Here is a tiny trained network, its code and every weight. The questions are about switching its units off for an input and a class, where a switched-off unit gives its printed mean instead of its output.

import numpy as np


def w(rows, s, z=0):
    codes = np.array(rows[::2]) - 128.0
    scale = np.full(codes.shape[1], s)
    scale[-1] = z or s
    return codes * scale


def f(y):
    return np.maximum(y, 0)


def log_softmax(a):
    a = a - a.max(-1, keepdims=True)
    return a - np.log(np.exp(a).sum(-1, keepdims=True))


def net(x, mask):
    res = np.array(x, float).reshape(1, 2) / 4 @ E
    y = f(res @ A[0][:, :-1].T + A[0][:, -1])
    res = res + np.where(mask, y, B[0][:, -1]) @ B[0][:, :-1]
    return log_softmax(res[-1] @ U[:, :-1].T + U[:, -1])


A, B = {}, {}
E = w([
[98,6,140],'x0',
[2,185,142],'x1',
],0.01)
A[0] = w([
[189,161,109,128],'n1',
[108,77,79,83],'n2',
[127,168,132,105],'n3',
[104,203,120,140],'n4',
[254,152,115,168],'n5',
[190,118,109,175],'n6',
[108,129,137,86],'n7',
[136,105,149,63],'n8',
[167,87,116,128],'n9',
[133,205,118,121],'n10',
[112,25,133,217],'n11',
[61,97,135,186],'n12',
[121,124,85,99],'n13',
[150,154,98,200],'n14',
[95,139,152,229],'n15',
[106,121,114,89],'n16',
[82,238,115,143],'n17',
[83,140,134,253],'n18',
[75,139,107,224],'n19',
],0.018,0.0046)
B[0] = w([
[153,57,208,180],'n1',
[72,128,79,160],'n2',
[94,126,164,161],'n3',
[60,170,183,207],'n4',
[253,61,185,240],'n5',
[210,124,112,197],'n6',
[130,126,155,141],'n7',
[89,129,106,141],'n8',
[109,72,113,185],'n9',
[51,86,213,197],'n10',
[87,94,11,229],'n11',
[98,63,143,191],'n12',
[133,135,139,128],'n13',
[199,202,108,169],'n14',
[110,179,88,181],'n15',
[121,132,139,138],'n16',
[4,171,227,248],'n17',
[97,185,82,194],'n18',
[87,140,116,193],'n19',
],0.032,0.014)
U = w([
[125,190,26,126],'0',
[61,12,12,147],'1',
[120,111,230,47],'2',
[21,178,195,240],'3',
[160,177,138,2],'4',
[160,254,135,26],'5',
[180,25,147,253],'6',
],0.0096,0.0022)

Each question gives the input, the list of numbers given to net, and the class t.
The units are the neurons (one row each of A and B). Each row of codes is followed by its name. A weight is (code - 128) times the scale printed after its matrix; where a second scale follows, it is the last column's (A, B and U).
mask holds one flag per neuron, in row order. A switched-off neuron (its flag False) gives its mean, the last column of its row in B, instead of its output. The means were averaged over made-up inputs and are rounded, as every weight is.
A unit's drop is (log p(t) with every unit on - log p(t) with that unit switched off) / (log p(t) with every unit on - log p(t) with every unit switched off).
unit that matters most: the unit with the biggest drop
k most important neurons: the k neurons with the biggest drops, biggest first
drop when u is switched off: that unit's drop, to one decimal
input [5,-6], class 1: unit that matters most : n11
input [-6,-4], class 6: 2 most important neurons : (n5; n17)
input [-5,-3], class 2: 2 most important neurons : (n11; n10)
input [-8,-5], class 2: 3 most important neurons : (n11; n10; n4)
input [0,0], class 0: 2 most important neurons : (n17; n5)
input [-8,-1], class 2: 2 most important neurons : (n5; n1)
input [2,-4], class 6: 2 most important neurons : (n5; n18)
input [-2,-1], class 2: drop when n11 is switched off : 0.5
input [1,-1], class 1: drop when n5 is switched off : 0.3
input [-7,-8], class 6: drop when n3 is switched off : 0.0
